Below are the code and all the weights of a small trained network. Each question names an input and a target symbol and asks about switching units off, where a switched-off unit gives its printed mean instead of its output.

import numpy as np


def w(rows, s, z=0):
    codes = np.array(rows[::2]) - 128.0
    scale = np.full(codes.shape[1], s)
    scale[-1] = z or s
    return codes * scale


def f(y):
    return y / 2 * (1 + np.tanh(0.7978845608 * (y + 0.044715 * y**3)))


def softmax(a):
    e = np.exp(a - a.max(-1, keepdims=True))
    return e / e.sum(-1, keepdims=True)


def log_softmax(a):
    a = a - a.max(-1, keepdims=True)
    return a - np.log(np.exp(a).sum(-1, keepdims=True))


def net(x, mask):
    ids = ['βλστφψ'.index(c) for c in x.split()]
    T = len(ids)
    res = E[ids] + P[:T]
    u = 0
    for l in range(2):
        q, k, v = (res @ M[l].T for M in (Q, K, V))
        z = softmax(np.where(np.tri(T) > 0, q @ k.T / 4**0.5, -1e9)) @ v
        res = res + np.where(mask[u], z, O[l][:, -1]) @ O[l][:, :-1]
        u += 1
        y = f(res @ A[l][:, :-1].T + A[l][:, -1])
        res = res + np.where(mask[u : u + 8], y, B[l][:, -1]) @ B[l][:, :-1]
        u += 8
    return log_softmax(res[-1] @ U[:, :-1].T + U[:, -1])


Q, K, V, O, A, B = {}, {}, {}, {}, {}, {}
E = w([
[148,116,155,156,172,139,191,118,111,58],'β',
[197,155,171,91,106,142,141,137,164,77],'λ',
[183,61,147,164,179,133,4,160,145,77],'σ',
[102,140,86,205,143,145,99,187,147,164],'τ',
[191,104,132,130,92,71,143,107,118,159],'φ',
[140,132,123,137,143,175,120,104,191,135],'ψ',
],0.02)
P = w([
[158,224,62,132,202,166,138,89,112,182],'0',
[119,171,196,21,157,178,131,202,130,137],'1',
[102,146,206,92,134,148,95,174,133,126],'2',
[128,161,167,152,95,144,111,165,137,158],'3',
[122,160,176,192,86,122,111,166,134,141],'4',
[143,204,176,204,104,138,122,180,164,254],'5',
],0.0094)
Q[0] = w([
[149,89,121,71,27,172,93,155,146,181],'0.h1',
[91,107,111,98,116,87,204,116,33,157],'0.h1',
[147,217,144,157,151,49,78,140,117,134],'0.h1',
[184,222,224,157,66,189,114,254,217,124],'0.h1',
],0.0058)
K[0] = w([
[139,39,72,3,46,114,146,198,158,127],'0.h1',
[90,169,104,53,223,150,82,100,189,187],'0.h1',
[42,162,175,161,51,108,101,174,169,146],'0.h1',
[180,20,154,176,168,73,232,80,79,189],'0.h1',
],0.0056)
V[0] = w([
[69,115,172,128,160,147,150,117,195,122],'0.h1',
[97,94,152,151,88,81,176,173,122,26],'0.h1',
[124,117,204,174,89,168,26,187,254,74],'0.h1',
[125,75,164,123,51,65,80,108,139,224],'0.h1',
],0.0059)
O[0] = w([
[90,195,245,218,121,73,99,104,61,218,10],'0.h1',
[147,157,130,130,107,151,143,164,34,197,43],'0.h1',
[170,188,106,25,128,187,128,150,142,165,4],'0.h1',
[93,105,107,136,1,162,74,72,69,101,109],'0.h1',
],0.0098,0.0022)
A[0] = w([
[69,83,115,130,164,182,176,133,114,128,84],'0.n1',
[84,113,118,134,130,104,40,177,174,136,248],'0.n2',
[191,114,164,38,147,91,146,92,67,115,222],'0.n3',
[95,78,137,155,34,124,155,123,132,147,3],'0.n4',
[100,205,131,106,179,132,105,150,229,119,135],'0.n5',
[159,123,59,179,114,140,143,86,84,169,91],'0.n6',
[72,96,160,155,49,97,113,53,1,184,95],'0.n7',
[129,134,136,116,151,164,85,120,142,146,37],'0.n8',
],0.0083,0.0025)
B[0] = w([
[172,75,89,114,76,120,148,166,152,123,133],'0.n1',
[134,144,105,174,67,114,174,126,123,106,216],'0.n2',
[153,149,187,180,71,131,124,122,163,179,236],'0.n3',
[154,89,68,80,127,109,2,131,111,150,173],'0.n4',
[139,153,93,148,125,78,97,80,53,65,254],'0.n5',
[128,86,105,162,140,163,95,137,143,37,155],'0.n6',
[161,129,129,66,98,126,13,138,107,56,180],'0.n7',
[77,153,60,107,102,106,80,144,67,133,132],'0.n8',
],0.0094,0.0048)
Q[1] = w([
[28,96,77,95,216,198,97,74,79,81],'1.h1',
[80,40,81,98,163,135,122,234,66,172],'1.h1',
[255,221,120,247,96,123,129,77,234,58],'1.h1',
[112,116,169,78,210,208,111,153,140,168],'1.h1',
],0.006)
K[1] = w([
[63,104,179,131,134,179,132,175,102,172],'1.h1',
[87,116,135,56,113,75,117,170,103,89],'1.h1',
[166,131,64,211,175,2,165,87,115,103],'1.h1',
[104,187,175,144,117,169,108,117,155,93],'1.h1',
],0.0086)
V[1] = w([
[92,159,126,175,115,139,55,66,246,88],'1.h1',
[230,18,132,179,42,175,146,113,147,92],'1.h1',
[49,100,100,253,118,131,81,186,84,144],'1.h1',
[92,141,37,54,127,142,38,112,125,108],'1.h1',
],0.0054)
O[1] = w([
[62,214,155,222,133,83,126,40,216,78,254],'1.h1',
[120,98,103,75,134,117,106,116,154,255,249],'1.h1',
[112,101,178,70,191,101,149,166,178,66,96],'1.h1',
[73,39,162,114,156,178,98,40,77,137,100],'1.h1',
],0.0093,0.0048)
A[1] = w([
[178,143,221,167,133,208,253,114,170,167,252],'1.n1',
[143,127,161,53,165,211,81,131,236,81,196],'1.n2',
[99,157,100,145,11,139,123,113,155,1,104],'1.n3',
[66,168,104,174,164,150,196,159,74,116,100],'1.n4',
[192,158,191,175,135,162,62,133,82,73,60],'1.n5',
[29,123,161,150,143,172,125,29,130,119,160],'1.n6',
[143,176,138,182,127,161,242,90,152,94,29],'1.n7',
[73,111,186,184,176,172,221,220,100,174,80],'1.n8',
],0.0066,0.0047)
B[1] = w([
[60,91,79,132,88,50,79,102,125,34,253],'1.n1',
[101,107,54,222,102,148,195,138,86,161,186],'1.n2',
[131,99,115,118,121,147,73,153,137,235,237],'1.n3',
[179,188,94,64,160,134,101,149,143,107,161],'1.n4',
[104,152,154,111,115,216,206,84,171,113,212],'1.n5',
[195,87,161,107,150,112,207,254,88,132,255],'1.n6',
[137,150,141,113,159,147,86,136,129,204,194],'1.n7',
[71,107,164,92,100,251,87,47,151,146,165],'1.n8',
],0.0085,0.0086)
U = w([
[143,96,137,209,139,115,161,116,118,79,254],'β',
[155,107,253,81,131,180,127,113,197,172,133],'λ',
[128,102,137,119,104,156,65,70,88,99,74],'σ',
[169,102,146,71,130,128,103,166,147,91,30],'τ',
[160,42,162,143,97,104,127,119,151,163,138],'φ',
[170,73,181,116,149,133,143,110,24,144,52],'ψ',
],0.0062,0.0039)

Each question gives the input, a string of symbols that net reads in full, and the target symbol t.
The units are the heads (4 rows each of Q, K, V and O) and the neurons (one row each of A and B). Each row of codes is followed by its name. A weight is (code - 128) times the scale printed after its matrix; where a second scale follows, it is the last column's (O, A, B and U).
mask holds one flag per unit, layer by layer, with each layer's heads first. A switched-off unit (its flag False) gives its mean, the last column of its rows in O or B, instead of its output. The means were averaged over made-up inputs and are rounded, as every weight is.
A unit's drop is (log p(t) with every unit on - log p(t) with that unit switched off) / (log p(t) with every unit on - log p(t) with every unit switched off).
The circuit of an input: a set's keep is (log p(t) with only the set's units on - log p(t) with every unit switched off) / (log p(t) with every unit on - log p(t) with every unit switched off). Starting from the 12 units with the biggest drops (on a tie, the unit counted first), units are removed one at a time, each time the one whose removal leaves the highest keep (on an exact tie, the one counted first), for as long as the keep stays at least 0.8.
circuit, biggest first: the units of the circuit, biggest drop first
unit that matters most: the unit with the biggest drop
k most important neurons: the k neurons with the biggest drops, biggest first
k most important neurons of layer l: the k neurons of layer l with the biggest drops, biggest first
drop when u is switched off: that unit's drop, to one decimal
input β φ ψ λ τ, target τ: circuit, biggest first -> [1.h1 0.h1 1.n2]
input σ β λ, target β: unit that matters most -> 1.n1
input λ σ ψ, target σ: circuit, biggest first -> [0.n5 1.h1]
input β σ ψ, target τ: circuit, biggest first -> [1.h1 0.h1 1.n2 0.n5]
input ψ ψ β, target λ: 2 most important neurons of layer 1 -> [1.n7 1.n5]
input β φ φ φ, target τ: circuit, biggest first -> [1.h1 0.h1 0.n7]
input β φ λ β, target τ: 2 most important neurons -> [1.n1 1.n4]
input φ σ ψ φ φ φ, target σ: circuit, biggest first -> [0.h1 0.n7]
input β σ φ β φ, target τ: circuit, biggest first -> [1.h1 0.h1]
input ψ λ σ φ τ φ, target λ: 2 most important neurons -> [1.n1 1.n5]
input ψ φ β ψ ψ β, target λ: 2 most important neurons of layer 1 -> [1.n7 1.n8]
input λ φ λ λ φ, target σ: circuit, biggest first -> [0.h1 1.n6]
input λ σ σ, target σ: 3 most important neurons -> [0.n5 0.n8 1.n6]
input λ λ λ, target σ: 2 most important neurons -> [1.n6 1.n1]
input ψ φ τ ψ σ, target λ: 4 most important neurons -> [1.n3 1.n5 0.n2 1.n1]
input β σ σ β, target τ: circuit, biggest first -> [0.h1 1.h1 1.n4]
input ψ τ φ ψ τ, target λ: circuit, biggest first -> [0.h1 1.n1 1.n2]
input φ σ λ, target φ: circuit, biggest first -> [0.h1 1.n2 1.n3]
input τ φ λ, target β: unit that matters most -> 1.n2
input β β β τ, target τ: circuit, biggest first -> [1.h1 1.n4 0.h1]
input λ λ τ σ, target σ: circuit, biggest first -> [0.h1 1.n6 1.h1]
input λ ψ β β ψ β, target σ: 3 most important neurons of layer 1 -> [1.n1 1.n8 1.n6]
input ψ φ λ φ, target λ: 2 most important neurons of layer 0 -> [0.n5 0.n7]
input τ λ β λ τ, target λ: most important neuron of layer 0 -> [0.n4]
input λ φ σ φ β, target σ: drop when 1.n1 is switched off -> 0.6
